[183 133 119 124 124 166 180 169 141 181 139 135 140 119 142 120 186]  K67
[183  97 119 124 124 166 180 169 141 181 139 135 140 119 142 120 186]  K717
[ 67  95 150 148 136  97  87  94  95  83  97  94 107 153 120 142  79]  K100
[161 118 124 120 120 157 167 159 120 164 112 118 127 118 115 132 172]  K955
[183 133 119 124 124 166 180 169 141 175 139 135 140 119 142 120 180]  K119
q: [120 157 167 159 120 164 112 118] | K955
q: [183 133 119 124 124 166 180 169 141 181 139 135 140 119 142 120 186] | K67
q: [183  97 119 124 124 166 180 169 141 181 139 135 140 119 142 120 186] | K717

[ 58 159 187  53 201] -> K889
[159 187  54 201 143] -> K540
[135 118 125 117 106] -> K984
[178  74 135 177 143] -> K918
[135 118 125 126 115] -> K716
[141 129 140 133 140] -> K930
[ 66 161 187  60 193] -> K303
[153 103 123 152 147] -> K493
q: [ 66 161] | K303
q: [ 58 159 187  53] | K889
q: [159 187  53 201] | K889
q: [135 118 125 126 115] | K716

[132 142 164 135 105 142 161 123 127 137 160 130 116  85 129 125 127 164
 107 117  99 131 162 121  99 119 145 100 103 122 150 110 143  87 168 139
 128 169 118 126 171 149 146 128 129 105 135 125 101] : K771
[132 142 164 143 105 142 161 123 127 137 160 130 116  85 129 125 127 164
 107 117  99 131 162 121  99 119 145 100 103 122 150 110 143  87 168 139
 128 169 118 126 171 149 146 128 129 105 135 125 101] : K742
[138 142 166 141 101 133 169 124 130 137 160 133 116  79 126 125 135 168
 107 112  99 134 162 119  98 112 147 108 102 114 147 105 144  95 162 143
 127 162 125 128 167 148 146 125 119  95 147 124 103] : K293
[120 140 163 142 116 165 153  89 132 133 162 142 117  92 148 125 106 150
 112 126  99 127 160 124 108 128 143  98 106 132 147 134 144  90 170 133
 126 172 110 113 165 147 146 134 167 152 115 127 100] : K610
[154 126 160 117 101 128 181 124 149 137 146 150 130 117 130 126 135 159
 101 129 108 108 127 137  98  89 167 143 103  94 146 105 157 157  95 143
 123 128 148 128 126 137 150 131 119  95 175 131 123] : K34
[144 140 166 139  95 127 186 124 137 137 160 142 116  85 117 125 142 167
 107 121  99 127 160 124  98 105 149 118 101 109 146 102 146 117 144 149
 126 153 132 132 157 147 146 114 124  95 172 135 127] : K769
[152 132 164 127  96 125 192 124 146 137 154 149 120 107 127 125 140 164
 105 126 102 118 146 130  98  92 160 137 103  98 143 104 152 147 106 149
 123 135 144 130 137 142 146 128 114  94 174 128 116] : K897
[144 140 166 139  95 127 186 124 137 137 160 142 116  85 117 125 142 167
 107 121  99 127 160 124  98 105 149 118 101 109 146 102 146 117 144 149
 126 153 132 132 157 147 146 114 108  94 159 127 104] : K855
[144 141 167 139 100 129 175 124 137 137 160 141 116  78 120 125 137 169
 107 114  99 131 161 121  98 105 149 117  99 109 147 105 146 109 152 143
 126 155 132 129 159 147 146 118 113  95 157 125 104] : K186
[125 140 164 143 111 153 156 112 127 136 161 134 116  92 139 125 117 162
 107 123  99 127 160 124 103 124 144  97 103 128 150 121 143  84 170 134
 126 172 113 120 170 148 146 131 146 123 123 127 100] : K494
q: [114 108  94 159 127] | K855
q: [124 144  97 103 128 150] | K494
q: [107 127] | K897

[126 124 124 140 133 138 153 110 160 126 130 123 107 149 116 118 130 124
 127 110 124 140 132 129 129 137 112 124 126 127 141 114 132 141 120 117
 126 134 112  99 126 110 120 130 114 129 125 129 107 116 144 184  86 104
 152 134 140 130 119  99 134 138 127 138] : K35
[132 112 143 130 132 122 132 126 126 131 116 135 104 117 128 121 122 135
 130 107 124 143 130 126 128 118 130 140 133 131 127 114 122 113 132 181
 141 124 116 128 136 118 125 129 147 134 115 136 134 125 143 145  61 163
 114 120 123 110 110  90 141 129 129 107] : K564
[137 139 119 128 127 137 126 124 124 140 133 138 153 113 131 143 126 129
 118 149 128 136 127 129 129 137 132 143 121 126 133 128 136 141 126 134
 130 134 114 116 140 139 134 130 124 116 146 130 122 135 122 134 137 146
 108 115 124 130 128 126 122 106 124 117] : K117
[146 126 132 125 135 134 128 126 113 123 126 137 129 137 131 130 124 127
 112 117 135 138 126 124 136 119 135 127 128 144 140 121 120 157 123 124
 142 126 148 178 137 115 130 127 139 148 120 125 105 117 132 123 146 140
 106 158 134 124 134 130 144 136 129 130] : K931
q: [ 86 104 152 134] | K35
q: [122 132 126] | K564
q: [137 139 119 128 127 137 126 124 124 140 133 138 153 113 131 143 126 129
 118 149 128 136 127 129 129 137 132 143 121 126 133 128 136 141 126 134
 130 134 114 116 140 139 134 130 124 116 146 130 122 135 122 134 137 146
 108 115 124 130 128 126 122 106 124 117] | K117
q: [126 124 124 140 133 138 153 113] | K117
q: [129 107 116 144 184  86 104 152] | K35

[132  89 105  64 148 160 108 156] : K159
[140  90 106 129 124 124  94 185] : K263
[131  91 104  90 148 187  99 172] : K663
[135  89 106  97 151 192 103 172] : K392
[146  88 108 111 132 119 103 175] : K816
[138  86 109 152 141 189  96 193] : K970
[ 90 106  97 151 192 126  97 170] : K9
[143  89 108 167 127 155  89 203] : K522
[141  90 106 115 127 120  97 179] : K766
[137  91 104  84 134 127 101 167] : K857
q: [ 89 106  97 151 192] | K392
q: [124  94] | K263

[146 185 185  97  75  86 185  84  65  83 106  82  94 185  64 108  76 181
  69  82 142 106 173 185  90 116 104  82  73 180 171  93  88 180  97 103
  80 131 185 166  85  89  67  65  65  78 185  88  99 148  83 190 127  84
  80 181 105 110  65] : K280
[142 133 135 132 131 118 134 114 123 136 109 112 113 139 123 109 131 131
 128 122 139 112 135 139 128 109 113 115 119 135 143 116 128 142 116 109
 119 138 139 143 120 131 129 123 122 115 136 120 109 143 114 132 127 129
 129 133 112 116 121] : K258
[115 114 115 112 120 146 116 110 127 126 124 126 140 131 129 119 120 111
 122 107 109 138 109 131 107 127 142 140 140 113 122 146 108 123 145 129
 110 152 133 119 143 111 133 135 135 137 116 104 119 120 137 121 154 111
 113 112 139 145 124] : K562
[111 115 116 114 125 151 118 129 139 125 140 143 149 125 142 137 124 117
 131 122 109 148 112 124 116 142 149 150 150 116 115 151 117 117 151 144
 126 141 126 113 147 117 140 145 146 149 117 119 137 113 149 125 150 117
 121 117 148 150 137] : K92
[ 93  92  93 100 120 172  96 113 140 125 137 142 163 118 145 128 120  90
 127 103  86 160  84 118  97 141 165 165 165  90 101 171  99 103 170 146
 109 161 120  96 164 101 147 154 154 161  95  98 130  99 160 104 172 105
 109  91 160 167 135] : K891
[152 191 190  99  73  79 188  81  58  82 101  75  87 188  57 103  75 186
  64  81 148 100 178 188  92 111  97  74  64 184 176  86  89 185  89  97
  77 128 187 172  77  90  60  57  57  70 189  89  96 153  74 191 121  85
  79 185  98 104  58] : K324
[155 118 124 148 153 125 120 105 139 165  90 105 107 139 137  88 154 113
 147 124 146 100 125 139 137  87 105 117 128 125 151 118 137 144 115  93
 120 164 141 151 134 146 153 140 137 117 127 115  90 160 112 118 138 142
 144 118 101 110 132] : K84
[ 67  94  87  94 114 176  91 163 150 102 191 186 188  88 155 187 111  97
 128 133  72 191  83  87 108 191 186 184 175  85  69 180 111  75 181 193
 145 118  89  68 170 102 136 157 161 184  85 131 186  66 187 103 154 106
 112  91 189 176 153] : K209
[121 108 111 120 130 152 111 107 135 139 118 125 141 133 137 111 130 105
 131 108 113 137 105 133 111 121 143 144 147 109 126 149 112 125 149 125
 110 165 135 123 148 117 145 144 143 141 113 104 114 127 139 114 159 119
 120 107 138 147 129] : K141
[ 85  98  96  99 115 166  98 137 140 111 161 159 170 105 144 155 114  99
 124 118  84 170  90 105 105 163 169 168 163  93  89 167 106  93 168 165
 126 132 106  87 155 104 137 148 151 165  95 119 156  86 167 105 153 107
 111  97 170 166 139] : K675
[130 143 143 114 102 117 142 100  95 108 114 103 117 149  96 112 104 140
  98  99 127 121 136 149 105 120 123 111 106 139 141 120 103 144 122 115
  97 136 149 138 113 105  99 100  99 107 143 105 110 134 109 144 134 108
 102 139 122 128  95] : K715
[131 135 135 125 123 127 135 121 120 125 125 122 126 137 120 124 123 134
 121 121 130 128 132 137 123 127 128 124 123 133 135 128 122 136 128 125
 120 133 137 134 126 123 122 122 121 123 135 122 124 132 124 134 132 124
 122 133 128 130 120] : K919
q: [105 117 128 125 151] | K84
q: [124 123 133] | K919
q: [ 69 180] | K209
q: [153 125 120 105 139 165  90 105 107 139 137  88] | K84
q: [115 114] | K562
q: [113 149 125 150 117 121 117 148] | K92

[152 181 112 154 118 124  81  99 117 127 124 147 103  97  90 115 138 121
 153 123 123 137 150 108 130 117 113 150 150 158 118 157 112 130 129] : K382
[120  98 162 143 109 132 138 130 145 122 104 132 131 127 166 119 150 110
 134 117 172 137 120 135 144 115 127 140 128 119 152 178 112 154 112] : K13
[137 133 124 136 129 112 146 142 143 101 120 119 101 126 107 158 131 119
 114 127 112 154 113 117 133 123 114 183 151 116 151 124 114 119 141] : K669
[125 130  85 134 122 126 140 105 123 135 133 151 118 113 147 142 115 160
 103 124  80 164 147 147 140 116 114 155 133 121 143 121 157 152 127] : K979
[152 113 132 162 123 131 127 114 123 117 134 164 112 146 105 161 129 132
 136 110 107 153 116 101 174  99 111 146 112 113 123 156 132 117 136] : K633
[163 139 138 118 142  95 139 149 112 147 130 134 115 162 125 119 115 128
 128  93 127 128 126 100 146 131 151 123  89  88 147 117 140 108 149] : K888
[148 119 173 130 135 108 142 134 127 125 139 133  85  98 136 163 134 126
 136 129 131 116 119 126 117 105 106 108  95 125 144 125 143  93  91] : K814
[109 116 135 161 157 104 148 128  99 127 138 160 115 131 156 154 144 142
 132 125 130  86 112 150 116 140 129 120 112 165 128 138 127 106 103] : K211
[156 117 161 120 116 144 107 125 163  94 126  94 134 105  83 135 142 112
 119 158 144 143 117 111 131 116 137 129 135 124 120 112 112 122 109] : K485
[137 137 128 108 135 120 115 103 126 135 108 108 112 124 132  82 133  92
 155 127 176 128 130 121 137 133 124 136 129 112 146 143  88 128 167] : K91
[156 117 161 120 116 144 107 125 163  94 126  94 134 105  83 135 142 112
 119 158 144 143 140 111 131 116 137 147 135 124 120 112 112 122 109] : K990
q: [152 178 112 154] | K13
q: [137 133 124 136 129 112 146 143] | K91
q: [121 137 133 124] | K91

[116 154 124 137 150  86 160 107 157 147]  K512
[158 143 104 146 109 115 135 121 146 135]  K122
[100 165 123 181 152 160  86 107 157 128]  K868
[132 115 133 180 168 132 112 125 202 104]  K862
[ 92 149  96 143 126 131  96 150 154 136]  K944
[182 121 124 198 150  86 160 107 157 147]  K243
[ 92 149  96 143 126 131  96 115 154 136]  K547
q: [115 154] | K547
q: [116 154 124 137 150  86 160 107 157 147] | K512
q: [165 123 181] | K868
q: [160  86 107 157 128] | K868
q: [143 126 131  96 150] | K944
q: [109 115] | K122
q: [150 154] | K944

[113 146 126 123  90 124 160  85 110 109 106] -> K331
[122  78 127 154 115 118  70 144 102 156 103] -> K237
[100 150 144  90 130 123 164 126 153 128 109] -> K19
[136 159 114 113 115 101 173 109 150 116 116] -> K468
[125  96 146 123 133 138 103 181 189 148 138] -> K807
q: [ 78 127 154 115 118] | K237
q: [154 115 118  70 144 102 156] | K237
q: [118  70 144] | K237

[178 161 140 127 169] = K734
[ 80  88 178  72 131] = K552
[148  83  88 178 162] = K894
q: [178 162] | K894
q: [ 83  88 178] | K894

[154 161  70 142 109 175  99] : K923
[100  87  71 163 134 111 145] : K224
[ 97  92 134  78 192  99 107] : K788
[101  94 154 187 141 118 113] : K654
[ 87 132  58  78 192  94 152] : K672
[126 140 132 129 126  97 157] : K156
q: [ 87 132  58  78 192  94] | K672
q: [ 97  92 134  78 192  99 107] | K788

[171 105  82  70 171]  K933
[150 126 134 167  89]  K782
[107 137 193 140  85]  K207
[150 130 157  71 192]  K726
[132 157  71 192  67]  K460
q: [150 130 157  71 192] | K726
q: [150 126] | K782
q: [132 157  71 192] | K460
q: [130 157  71 192] | K726

[164 117 104 194  99 122  53 167 144 109] = K521
[182 100 114 194  99 167 122  53 146 129] = K837
[100 114 194 100 167 122  53 146 129 121] = K22
q: [194  99 122  53 167] | K521
q: [100 114 194  99 167 122  53 146 129] | K837

[139 136 130 119 128 126 132 125 112 142 118 138 136] -> K913
[ 94 115 110 151 124 149 152  73 199 176  55 113 144] -> K501
[100 123 118 147 129 137 133  85 165 148 101 117 149] -> K953
[135 121 130 125 126 130 123 106 157 130 109 128 104] -> K624
[199  94 149 115 124 152 110  73 151 112 132 138  85] -> K267
[157 127 138 110 126 123 121 149 117 113 136 137  94] -> K571
q: [137 133  85] | K953
q: [110  73 151 112 132 138] | K267
q: [ 94 115 110 151 124 149 152  73 199] | K501
q: [ 73 151 112 132] | K267
q: [128 126] | K913

[149 147 126 131 111 145 113 137 170 134  84 129 122 111 115 149 141 145
  84 116  74 146 135] -> K621
[140 109 123 120 111 123 108 125 106 121 119 117 128 117 128 108 110  88
 158 120 121 160 133] -> K886
[141 130 123 120 121 128 117 106 125 117 119 111 108 123 122 123 133 109
 147 134 155 180 158] -> K803
[182 155  99 139 125 127  88 163 160 129  56 113 107  87 100 160 163 109
  89 108  84 191 155] -> K608
[144 136 149 128 125 126 121 120 167 124 107 135 123 129 125 153 129 130
  99 113  95 115 116] -> K812
[126 105 116 135 114 149 136 122 133 122 114 149 154 126 120 114 112 145
  74  84 116 161 144] -> K81
q: [145  84 116  74] | K621
q: [ 99 139 125 127  88 163 160 129] | K608
q: [123 120 111 123 108 125 106 121 119 117 128 117] | K886

[115 136  90  83  74  94  95]  K253
[124  97 124 155 160  97 158]  K582
[177 136  87  84 121  84 125]  K46
[163 109 117 133 148  89 157]  K3
[153 109 122 112 136 166 108]  K920
[127  87 136 126 140 126 130]  K353
q: [148  89] | K3
q: [112 136] | K920
q: [136  87] | K46
q: [122 112 136 166 108] | K920
q: [ 84 121  84 125] | K46
q: [109 117 133 148  89 157] | K3

[149  92 102 177 119] = K727
[149  92 147  93 141] = K288
[106 147 103 159 109] = K134
[145  81 125  87 110] = K808
[125  81 145  87 117] = K205
q: [149  92 147  93 141] | K288
q: [145  81 125  87] | K808
q: [ 81 145  87] | K205
q: [147 103] | K134

